Here is a tiny trained network, its code and every weight. The questions are about switching its units off for an input and a target symbol, where a switched-off unit gives its printed mean instead of its output.

import numpy as np


def w(rows, s, z=0):
    codes = np.array(rows[::2]) - 128.0
    scale = np.full(codes.shape[1], s)
    scale[-1] = z or s
    return codes * scale


def norm(h):
    return h / np.sqrt((h * h).mean(-1, keepdims=True) + 1e-5)


def f(y):
    return y / 2 * (1 + np.tanh(0.7978845608 * (y + 0.044715 * y**3)))


def softmax(a):
    e = np.exp(a - a.max(-1, keepdims=True))
    return e / e.sum(-1, keepdims=True)


def log_softmax(a):
    a = a - a.max(-1, keepdims=True)
    return a - np.log(np.exp(a).sum(-1, keepdims=True))


def net(x, mask):
    ids = ['ΘΨΩαγζμπστ'.index(c) for c in x.split()]
    T = len(ids)
    res = E[ids] + P[:T]
    u = 0
    for l in range(2):
        q, k, v = (norm(res) @ M[l].T for M in (Q, K, V))
        z = softmax(np.where(np.tri(T) > 0, q @ k.T / 4**0.5, -1e9)) @ v
        res = res + np.where(mask[u], z, O[l][:, -1]) @ O[l][:, :-1]
        u += 1
        y = f(norm(res) @ A[l][:, :-1].T + A[l][:, -1])
        res = res + np.where(mask[u : u + 8], y, B[l][:, -1]) @ B[l][:, :-1]
        u += 8
    return log_softmax(norm(res)[-1] @ U[:, :-1].T + U[:, -1])


Q, K, V, O, A, B = {}, {}, {}, {}, {}, {}
E = w([
[103,81,136,149],'Θ',
[78,135,45,128],'Ψ',
[176,43,92,119],'Ω',
[66,2,138,144],'α',
[136,249,152,174],'γ',
[170,112,229,103],'ζ',
[111,116,90,31],'μ',
[54,76,164,145],'π',
[254,197,104,110],'σ',
[58,87,161,144],'τ',
],0.0055)
P = w([
[107,2,131,191],'0',
[98,20,140,169],'1',
[116,48,142,151],'2',
[107,59,142,139],'3',
[110,80,145,142],'4',
[111,96,140,130],'5',
[122,113,138,123],'6',
[117,106,147,137],'7',
],0.0045)
Q[0] = w([
[115,5,107,75],'0.h0',
[96,232,99,92],'0.h0',
[140,132,177,90],'0.h0',
[83,66,44,85],'0.h0',
],0.012)
K[0] = w([
[116,207,54,33],'0.h0',
[91,2,183,147],'0.h0',
[180,99,126,102],'0.h0',
[53,146,93,68],'0.h0',
],0.011)
V[0] = w([
[128,160,54,160],'0.h0',
[72,141,2,136],'0.h0',
[109,112,123,130],'0.h0',
[129,128,97,207],'0.h0',
],0.0097)
O[0] = w([
[119,210,83,121,64],'0.h0',
[33,255,94,106,253],'0.h0',
[97,129,150,137,240],'0.h0',
[147,175,142,194,232],'0.h0',
],0.007,0.0018)
A[0] = w([
[106,147,161,206,120],'0.n0',
[134,68,154,138,194],'0.n1',
[109,143,153,175,112],'0.n2',
[48,123,73,78,144],'0.n3',
[181,91,106,188,169],'0.n4',
[161,122,215,21,124],'0.n5',
[90,244,107,205,126],'0.n6',
[211,231,146,187,4],'0.n7',
],0.011,0.0023)
B[0] = w([
[174,183,156,67,157],'0.n0',
[149,224,73,150,254],'0.n1',
[164,156,149,88,140],'0.n2',
[10,101,39,124,186],'0.n3',
[85,177,61,121,227],'0.n4',
[117,114,84,223,137],'0.n5',
[75,229,157,67,190],'0.n6',
[218,76,66,63,145],'0.n7',
],0.011,0.0067)
Q[1] = w([
[153,207,66,112],'1.h0',
[148,192,153,144],'1.h0',
[144,108,204,193],'1.h0',
[66,178,81,7],'1.h0',
],0.014)
K[1] = w([
[175,70,112,27],'1.h0',
[138,130,105,50],'1.h0',
[69,223,90,137],'1.h0',
[153,60,251,115],'1.h0',
],0.013)
V[1] = w([
[148,108,87,7],'1.h0',
[149,175,150,96],'1.h0',
[76,154,121,71],'1.h0',
[229,78,129,189],'1.h0',
],0.011)
O[1] = w([
[183,119,90,2,189],'1.h0',
[155,199,142,106,181],'1.h0',
[89,151,103,68,209],'1.h0',
[225,74,164,207,4],'1.h0',
],0.0098,0.0033)
A[1] = w([
[188,133,207,59,55],'1.n0',
[77,171,126,93,254],'1.n1',
[129,65,134,170,41],'1.n2',
[90,22,105,86,122],'1.n3',
[94,102,178,83,44],'1.n4',
[245,88,116,137,72],'1.n5',
[115,163,227,165,96],'1.n6',
[185,133,73,109,161],'1.n7',
],0.013,0.002)
B[1] = w([
[188,87,8,111,128],'1.n0',
[141,48,183,141,254],'1.n1',
[97,176,199,203,120],'1.n2',
[219,41,51,128,147],'1.n3',
[163,141,3,110,125],'1.n4',
[147,40,177,172,177],'1.n5',
[146,25,164,13,129],'1.n6',
[216,78,117,136,197],'1.n7',
],0.013,0.0075)
U = w([
[189,238,233,152,153],'Θ',
[20,212,116,40,166],'Ψ',
[143,221,26,209,213],'Ω',
[17,127,181,236,108],'α',
[225,178,72,15,5],'γ',
[121,75,184,193,39],'ζ',
[54,2,17,121,19],'μ',
[123,77,220,112,169],'π',
[254,12,114,132,225],'σ',
[127,99,206,112,151],'τ',
],0.0092,0.0015)

Each question gives the input, a string of symbols that net reads in full, and the target symbol t.
The units are the heads (4 rows each of Q, K, V and O) and the neurons (one row each of A and B). Each row of codes is followed by its name. A weight is (code - 128) times the scale printed after its matrix; where a second scale follows, it is the last column's (O, A, B and U).
mask holds one flag per unit, layer by layer, with each layer's heads first. A switched-off unit (its flag False) gives its mean, the last column of its rows in O or B, instead of its output. The means were averaged over made-up inputs and are rounded, as every weight is.
A unit's drop is (log p(t) with every unit on - log p(t) with that unit switched off) / (log p(t) with every unit on - log p(t) with every unit switched off).
The circuit of an input: a set's keep is (log p(t) with only the set's units on - log p(t) with every unit switched off) / (log p(t) with every unit on - log p(t) with every unit switched off). Starting from the 12 units with the biggest drops (on a tie, the unit counted first), units are removed one at a time, each time the one whose removal leaves the highest keep (on an exact tie, the one counted first), for as long as the keep stays at least 0.8.
circuit, biggest first: the units of the circuit, biggest drop first
most important unit: the unit with the biggest drop
top k neurons: the k neurons with the biggest drops, biggest first
top k neurons in layer l: the k neurons of layer l with the biggest drops, biggest first
drop when u is switched off: that unit's drop, to one decimal
input Θ α α Ω, target Ω: top 4 neurons : [0.n6, 0.n3, 0.n1, 0.n7]
input π σ Ω, target σ: top neuron : [0.n6]
input μ Ω ζ, target μ: circuit, biggest first : [1.h0, 0.n6]
input γ γ Ω, target γ: top 4 neurons in layer 0 : [0.n7, 0.n4, 0.n6, 0.n3]
input π σ α Ω Ω Ω γ, target γ: top 3 neurons : [0.n6, 0.n7, 1.n0]
input α α μ α Ψ Ω Ψ ζ, target α: top 2 neurons in layer 0 : [0.n5, 0.n7]
input σ Ω π Ω Θ π, target σ: circuit, biggest first : [1.h0, 0.h0, 0.n7]
input μ Θ Θ Θ τ Ω Ω ζ, target μ: top 2 neurons : [0.n6, 0.n5]
input Ω Θ ζ τ, target Ω: top 2 neurons in layer 1 : [1.n1, 1.n5]
input Ω Ω Ω μ τ π Θ ζ, target Ω: top 2 neurons : [0.n5, 0.n6]
input Ω Θ Ω Ω α τ π, target π: top 2 neurons : [0.n7, 0.n4]
input π τ Ω Ψ μ, target μ: top 2 neurons : [0.n1, 1.n3]
input α Ω π Ω π α, target α: top 3 neurons : [0.n7, 0.n6, 0.n3]
input Ω μ α σ α, target σ: top 4 neurons : [0.n6, 0.n3, 0.n7, 1.n7]
input α Ω Ω Ω π, target π: top 2 neurons : [0.n7, 0.n6]
input Ω Ψ σ Θ, target σ: top 3 neurons in layer 0 : [0.n7, 0.n6, 0.n3]
input Θ σ Θ Ω Ω α α α, target σ: top 4 neurons : [0.n6, 0.n3, 0.n1, 0.n4]
input Ω α γ, target γ: top 3 neurons : [0.n7, 0.n6, 1.n0]
input Ω Ω σ π σ τ Θ τ, target σ: top neuron : [0.n7]
input σ Ω Ω Ω Ω γ π, target γ: top neuron : [0.n4]
input α Ω Ω γ Ω α α Θ, target γ: top 2 neurons : [0.n7, 0.n3]
input σ Θ τ, target σ: top 3 neurons in layer 0 : [0.n6, 0.n7, 0.n3]
input α Ω σ α Θ, target σ: top 2 neurons in layer 0 : [0.n3, 0.n6]
input τ Ω Ω Ω Ω, target Ω: top 3 neurons in layer 0 : [0.n6, 0.n3, 0.n7]
input σ γ α π Ω ζ, target σ: drop when 0.h0 is switched off : 1.9
input μ Ω γ Ω α, target γ: drop when 0.h0 is switched off : 0.2
input σ Θ γ Ω α, target γ: most important unit : 0.n4
input Ψ Ω ζ, target Ψ: drop when 0.h0 is switched off : 1.6
input α τ Ψ Ψ τ Ω, target Ψ: drop when 0.h0 is switched off : 0.1
